Here is a tiny trained network, its code and every weight. The questions are about switching its units off for an input and a target symbol, where a switched-off unit gives its printed mean instead of its output.

import numpy as np


def w(rows, s, z=0):
    codes = np.array(rows[::2]) - 128.0
    scale = np.full(codes.shape[1], s)
    scale[-1] = z or s
    return codes * scale


def f(y):
    return y / 2 * (1 + np.tanh(0.7978845608 * (y + 0.044715 * y**3)))


def softmax(a):
    e = np.exp(a - a.max(-1, keepdims=True))
    return e / e.sum(-1, keepdims=True)


def log_softmax(a):
    a = a - a.max(-1, keepdims=True)
    return a - np.log(np.exp(a).sum(-1, keepdims=True))


def net(x, mask):
    ids = ['Σαηλμπφψω'.index(c) for c in x.split()]
    T = len(ids)
    res = E[ids] + P[:T]
    r = res
    for j in range(2):
        rows = slice(3 * j, 3 * j + 3)
        q, k, v = (r @ M[0][rows].T for M in (Q, K, V))
        z = softmax(np.where(np.tri(T) > 0, q @ k.T / 3**0.5, -1e9)) @ v
        o = O[0][rows]
        res = res + np.where(mask[j], z, o[:, -1]) @ o[:, :-1]
    y = f(res @ A[0][:, :-1].T + A[0][:, -1])
    res = res + np.where(mask[2:10], y, B[0][:, -1]) @ B[0][:, :-1]
    return log_softmax(res[-1] @ U[:, :-1].T + U[:, -1])


Q, K, V, O, A, B = {}, {}, {}, {}, {}, {}
E = w([
[147,145,96,187,114,168],'Σ',
[192,120,89,177,83,144],'α',
[113,170,100,188,73,157],'η',
[153,135,134,64,137,212],'λ',
[151,141,95,142,108,175],'μ',
[182,108,56,141,88,184],'π',
[186,148,161,17,159,212],'φ',
[193,61,22,177,59,105],'ψ',
[190,252,74,205,207,25],'ω',
],0.017)
P = w([
[102,92,144,254,217,236],'0',
[141,127,133,145,126,156],'1',
[125,161,114,116,132,146],'2',
[128,165,102,89,120,138],'3',
[142,175,90,70,112,113],'4',
[123,177,85,62,114,114],'5',
[95,200,72,55,133,117],'6',
[76,206,71,57,153,123],'7',
[76,202,61,48,142,119],'8',
],0.0088)
Q[0] = w([
[182,95,64,88,104,48],'H1',
[166,31,227,22,254,132],'H1',
[98,76,130,198,129,125],'H1',
[51,69,186,158,102,26],'H2',
[119,118,55,150,166,147],'H2',
[158,117,46,64,127,159],'H2',
],0.0085)
K[0] = w([
[69,254,169,138,160,118],'H1',
[93,93,183,122,64,199],'H1',
[152,197,79,122,40,171],'H1',
[110,113,90,167,45,132],'H2',
[139,205,94,163,148,105],'H2',
[158,172,70,104,218,80],'H2',
],0.0098)
V[0] = w([
[107,59,143,140,120,135],'H1',
[138,124,176,40,110,113],'H1',
[68,83,89,76,157,158],'H1',
[87,89,108,100,92,173],'H2',
[165,112,156,36,99,246],'H2',
[96,104,223,163,109,162],'H2',
],0.011)
O[0] = w([
[207,62,2,225,75,108,52],'H1',
[128,122,65,86,89,36,1],'H1',
[39,137,57,141,136,162,58],'H1',
[165,140,122,139,61,201,73],'H2',
[125,164,149,137,187,223,127],'H2',
[126,224,65,133,226,144,31],'H2',
],0.0074,0.0094)
A[0] = w([
[117,105,146,46,98,88,182],'N1',
[186,166,124,254,209,140,209],'N2',
[148,98,139,104,177,158,150],'N3',
[153,111,151,71,74,190,206],'N4',
[209,79,188,57,134,84,99],'N5',
[104,214,109,168,122,182,245],'N6',
[231,160,103,150,175,225,253],'N7',
[136,117,128,163,95,67,121],'N8',
],0.0093,0.0034)
B[0] = w([
[147,114,188,82,107,189,178],'N1',
[169,139,57,156,141,169,190],'N2',
[130,69,112,117,148,100,149],'N3',
[124,254,70,105,120,139,185],'N4',
[135,156,107,132,214,147,192],'N5',
[154,68,93,135,79,78,200],'N6',
[193,108,132,153,70,80,251],'N7',
[96,110,84,215,124,39,151],'N8',
],0.0096,0.02)
U = w([
[215,115,228,79,79,186,121],'Σ',
[108,214,134,60,68,14,187],'α',
[92,215,213,93,104,160,254],'η',
[67,134,108,46,124,111,137],'λ',
[130,125,189,96,166,201,11],'μ',
[123,128,153,74,166,168,11],'π',
[126,180,110,43,254,235,116],'φ',
[165,43,193,33,173,92,87],'ψ',
[100,212,81,105,240,153,62],'ω',
],0.0055,0.0057)

Each question gives the input, a string of symbols that net reads in full, and the target symbol t.
The units are the heads (3 rows each of Q, K, V and O) and the neurons (one row each of A and B). Each row of codes is followed by its name. A weight is (code - 128) times the scale printed after its matrix; where a second scale follows, it is the last column's (O, A, B and U).
mask holds one flag per unit, heads first, then neurons. A switched-off unit (its flag False) gives its mean, the last column of its rows in O or B, instead of its output. The means were averaged over made-up inputs and are rounded, as every weight is.
A unit's drop is (log p(t) with every unit on - log p(t) with that unit switched off) / (log p(t) with every unit on - log p(t) with every unit switched off).
The circuit of an input: a set's keep is (log p(t) with only the set's units on - log p(t) with every unit switched off) / (log p(t) with every unit on - log p(t) with every unit switched off). Starting from all 10 units, units are removed one at a time, each time the one whose removal leaves the highest keep (on an exact tie, the one counted first), for as long as the keep stays at least 0.8.
units of the circuit, in order: the units of the circuit, biggest drop first
top k neurons: the k neurons with the biggest drops, biggest first
drop when u is switched off: that unit's drop, to one decimal
input ω μ ω ψ ψ ω Σ Σ, target ψ: units of the circuit, in order : H2; N4
input ψ μ η ψ ω, target ψ: units of the circuit, in order : H2; H1; N4
input η φ η η η ω η, target η: top 3 neurons : N7; N6; N2
input μ ψ α η α ω ψ ψ ψ, target ψ: units of the circuit, in order : H2; N1; N4
input ψ λ φ ψ η ψ π η λ, target α: top 3 neurons : N4; N7; N1
input ω ψ ψ λ ψ π λ, target ψ: top neuron : N4
input α μ ω φ, target φ: units of the circuit, in order : N7; N5; H2
input ψ η ψ η ω Σ ψ η λ, target ψ: top 2 neurons : N1; N2
input ψ ω μ, target ψ: units of the circuit, in order : H2; N4
input η ψ μ ω ψ ω η ψ ω, target ψ: top 3 neurons : N4; N1; N5
input Σ ω μ ψ λ π, target ψ: top 2 neurons : N1; N2
input α ω φ φ η, target η: units of the circuit, in order : H1; N7; N2
input π π ψ α π Σ ω α, target ψ: top 2 neurons : N1; N5
input α η Σ η ψ ω λ φ, target φ: top 3 neurons : N7; N5; N6
input φ η λ λ, target α: top neuron : N7
input ψ ω π, target ψ: drop when N5 is switched off : 0.1
input α λ α α η ψ φ φ, target α: drop when N1 is switched off : 0.5
input α η η ψ Σ η φ Σ ω, target η: drop when N1 is switched off : 0.3
